Below is a small trained network, with its code and all its weights. Each question gives an input and a class and asks what happens when units are switched off, that is, made to give their printed mean instead of their output.

import numpy as np


def w(rows, s, z=0):
    codes = np.array(rows[::2]) - 128.0
    scale = np.full(codes.shape[1], s)
    scale[-1] = z or s
    return codes * scale


def norm(h):
    return h / np.sqrt((h * h).mean(-1, keepdims=True) + 1e-5)


def f(y):
    return np.maximum(y, 0)


def log_softmax(a):
    a = a - a.max(-1, keepdims=True)
    return a - np.log(np.exp(a).sum(-1, keepdims=True))


def net(x, mask):
    res = np.array(x, float).reshape(1, 5) / 4 @ E
    u = 0
    for l in range(3):
        y = f(norm(res) @ A[l][:, :-1].T + A[l][:, -1])
        res = res + np.where(mask[u : u + 10], y, B[l][:, -1]) @ B[l][:, :-1]
        u += 10
    return log_softmax(norm(res)[-1] @ U[:, :-1].T + U[:, -1])


A, B = {}, {}
E = w([
[112,179,156,122,3,201,68,132,59,96,57],'x0',
[90,200,165,197,139,142,141,131,93,240,159],'x1',
[151,142,122,230,100,109,172,58,120,118,115],'x2',
[112,119,130,217,133,7,254,124,70,136,69],'x3',
[217,185,75,182,163,150,55,212,164,119,115],'x4',
],0.0088)
A[0] = w([
[229,86,146,177,82,143,102,135,175,124,184,96],'0.n0',
[198,185,78,141,219,39,124,163,154,119,33,47],'0.n1',
[95,62,210,188,207,64,145,120,158,193,202,64],'0.n2',
[78,154,169,148,71,97,88,151,64,67,105,72],'0.n3',
[166,56,113,164,194,112,86,211,147,138,68,2],'0.n4',
[154,124,104,251,136,164,160,59,120,150,106,31],'0.n5',
[43,26,174,87,140,26,150,64,68,116,104,23],'0.n6',
[177,105,80,165,106,162,130,49,167,145,120,67],'0.n7',
[131,213,227,112,139,166,89,135,156,153,162,78],'0.n8',
[167,133,163,161,71,143,118,94,103,135,2,97],'0.n9',
],0.0069,0.0057)
B[0] = w([
[99,123,127,144,203,100,86,118,56,82,165,185],'0.n0',
[223,83,58,178,66,104,164,254,100,101,226,248],'0.n1',
[94,148,11,100,105,136,119,88,82,189,18,254],'0.n2',
[103,156,77,155,121,153,144,138,129,156,13,203],'0.n3',
[183,100,94,159,165,111,117,211,99,43,194,178],'0.n4',
[209,98,216,193,180,107,109,64,188,146,107,205],'0.n5',
[49,85,157,98,170,81,186,139,13,64,136,252],'0.n6',
[100,107,185,142,250,133,98,103,17,142,108,161],'0.n7',
[50,65,108,126,130,114,96,231,76,169,170,207],'0.n8',
[47,145,70,175,112,196,105,87,157,91,104,235],'0.n9',
],0.0065,0.0045)
A[1] = w([
[157,178,224,131,136,171,102,163,177,172,161,87],'1.n0',
[145,106,163,2,202,143,88,146,172,52,151,23],'1.n1',
[125,165,151,98,143,81,173,97,185,201,170,56],'1.n2',
[180,167,165,216,116,88,168,70,147,133,152,3],'1.n3',
[144,124,202,60,96,175,112,166,131,166,109,122],'1.n4',
[72,169,172,66,147,164,119,115,131,172,124,82],'1.n5',
[181,122,115,140,138,45,121,89,135,131,41,73],'1.n6',
[107,91,212,167,131,94,246,121,129,107,107,127],'1.n7',
[151,123,179,149,147,170,108,64,110,86,149,63],'1.n8',
[119,112,129,85,151,141,62,152,105,125,114,10],'1.n9',
],0.0084,0.003)
B[1] = w([
[81,96,185,107,156,110,156,152,77,93,145,173],'1.n0',
[165,125,142,100,128,99,93,105,197,243,35,248],'1.n1',
[146,152,70,126,138,144,81,137,59,92,98,157],'1.n2',
[118,150,200,176,130,115,83,102,180,254,140,189],'1.n3',
[70,140,146,219,106,141,165,190,164,170,170,198],'1.n4',
[207,180,106,156,149,132,140,187,104,117,211,207],'1.n5',
[138,188,198,137,109,123,130,138,158,156,183,196],'1.n6',
[131,100,199,86,83,66,177,98,103,166,185,253],'1.n7',
[123,118,138,174,218,134,129,177,135,76,108,160],'1.n8',
[171,122,222,56,88,115,149,110,122,171,139,190],'1.n9',
],0.0086,0.0052)
A[2] = w([
[132,141,146,158,137,150,109,117,76,111,16,109],'2.n0',
[186,124,135,36,116,134,165,130,194,105,124,121],'2.n1',
[105,156,138,130,28,160,102,91,94,79,82,92],'2.n2',
[123,74,156,130,156,54,119,154,176,172,189,138],'2.n3',
[99,73,167,23,100,107,246,89,72,105,140,32],'2.n4',
[92,93,136,68,133,111,254,101,122,95,129,26],'2.n5',
[182,109,115,22,149,143,110,119,203,135,131,11],'2.n6',
[131,184,206,182,124,128,125,173,131,155,139,183],'2.n7',
[94,41,163,125,110,119,208,149,129,93,182,149],'2.n8',
[166,98,126,77,111,135,99,109,254,168,96,1],'2.n9',
],0.0098,0.0029)
B[2] = w([
[106,108,143,131,145,177,143,84,249,70,135,181],'2.n0',
[135,134,118,203,180,127,97,109,94,145,92,176],'2.n1',
[96,171,5,99,151,147,191,154,198,103,94,195],'2.n2',
[118,171,95,133,53,192,144,112,138,38,66,247],'2.n3',
[61,192,131,112,122,115,111,126,28,44,112,254],'2.n4',
[46,246,175,61,122,49,134,83,2,64,184,210],'2.n5',
[192,117,181,123,123,111,111,141,98,176,36,190],'2.n6',
[145,44,146,49,93,96,155,70,177,92,152,241],'2.n7',
[131,160,174,57,144,73,93,163,127,134,138,212],'2.n8',
[171,53,152,38,177,105,136,75,44,133,52,189],'2.n9',
],0.0087,0.008)
U = w([
[89,159,17,121,195,137,131,140,74,225,156,4],'0',
[71,152,69,125,81,213,155,135,217,52,55,207],'1',
[45,187,157,71,120,63,178,86,35,77,106,251],'2',
[83,121,178,45,76,203,92,223,140,181,230,31],'3',
[134,71,173,184,224,169,68,69,165,70,197,6],'4',
[201,67,148,52,180,155,69,133,115,156,19,174],'5',
[156,112,183,193,80,73,209,44,184,205,127,131],'6',
[224,100,46,175,166,77,146,253,136,70,184,118],'7',
],0.014,0.0021)

Each question gives the input, the list of numbers given to net, and the class t.
The units are the neurons (one row each of A and B). Each row of codes is followed by its name. A weight is (code - 128) times the scale printed after its matrix; where a second scale follows, it is the last column's (A, B and U).
mask holds one flag per neuron, layer by layer. A switched-off neuron (its flag False) gives its mean, the last column of its row in B, instead of its output. The means were averaged over made-up inputs and are rounded, as every weight is.
A unit's drop is (log p(t) with every unit on - log p(t) with that unit switched off) / (log p(t) with every unit on - log p(t) with every unit switched off).
The circuit of an input: a set's keep is (log p(t) with only the set's units on - log p(t) with every unit switched off) / (log p(t) with every unit on - log p(t) with every unit switched off). Starting from the 12 units with the biggest drops (on a tie, the unit counted first), units are removed one at a time, each time the one whose removal leaves the highest keep (on an exact tie, the one counted first), for as long as the keep stays at least 0.8.
units of the circuit, in order: the units of the circuit, biggest drop first
most important unit: the unit with the biggest drop
k most important neurons: the k neurons with the biggest drops, biggest first
top k neurons in layer l: the k neurons of layer l with the biggest drops, biggest first
drop of u: that unit's drop, to one decimal
input [0,0,3,3,0], class 6: units of the circuit, in order => [0.n5; 1.n3]
input [-5,6,-6,-8,8], class 5: units of the circuit, in order => [1.n1; 2.n9]
input [0,1,-6,-2,1], class 5: units of the circuit, in order => [1.n1]
input [-6,8,-6,7,1], class 0: top 3 neurons in layer 1 => [1.n2; 1.n9; 1.n0]
input [1,-1,-3,-8,-4], class 5: 2 most important neurons => [1.n1; 2.n9]
input [5,0,-1,6,7], class 1: units of the circuit, in order => [0.n9; 2.n0]
input [-5,8,-7,6,4], class 7: units of the circuit, in order => [0.n1; 2.n5]
input [-7,-1,-8,6,2], class 7: 3 most important neurons => [0.n1; 0.n4; 1.n7]
input [3,6,-3,3,2], class 3: 3 most important neurons => [0.n2; 2.n3; 0.n8]
input [-8,4,3,2,4], class 6: 3 most important neurons => [1.n3; 0.n5; 1.n6]
input [6,1,-4,-1,7], class 1: 2 most important neurons => [1.n7; 2.n2]
input [3,-7,-6,5,2], class 7: 3 most important neurons => [0.n1; 1.n7; 2.n3]
input [1,2,3,4,-1], class 6: 2 most important neurons => [0.n5; 1.n3]
input [-4,2,2,0,2], class 7: units of the circuit, in order => [0.n1]
input [6,7,7,-6,6], class 1: 3 most important neurons => [2.n2; 0.n9; 1.n7]
input [-8,4,-7,-4,-6], class 0: 2 most important neurons => [0.n2; 1.n5]
input [7,8,8,-3,3], class 1: 2 most important neurons => [0.n9; 2.n2]
input [5,7,-5,-1,-7], class 3: 2 most important neurons => [1.n5; 1.n4]
input [8,-7,5,4,-2], class 1: 2 most important neurons => [0.n9; 2.n2]
input [5,5,0,-3,2], class 3: most important unit => 0.n8
input [-7,6,-6,-3,-4], class 0: drop of 0.n2 => 0.3
input [3,-1,-7,-6,7], class 5: drop of 1.n1 => 0.9
input [-4,-7,2,-8,-6], class 5: drop of 1.n1 => 0.2
input [-8,6,-4,-4,0], class 0: drop of 0.n2 => 0.6
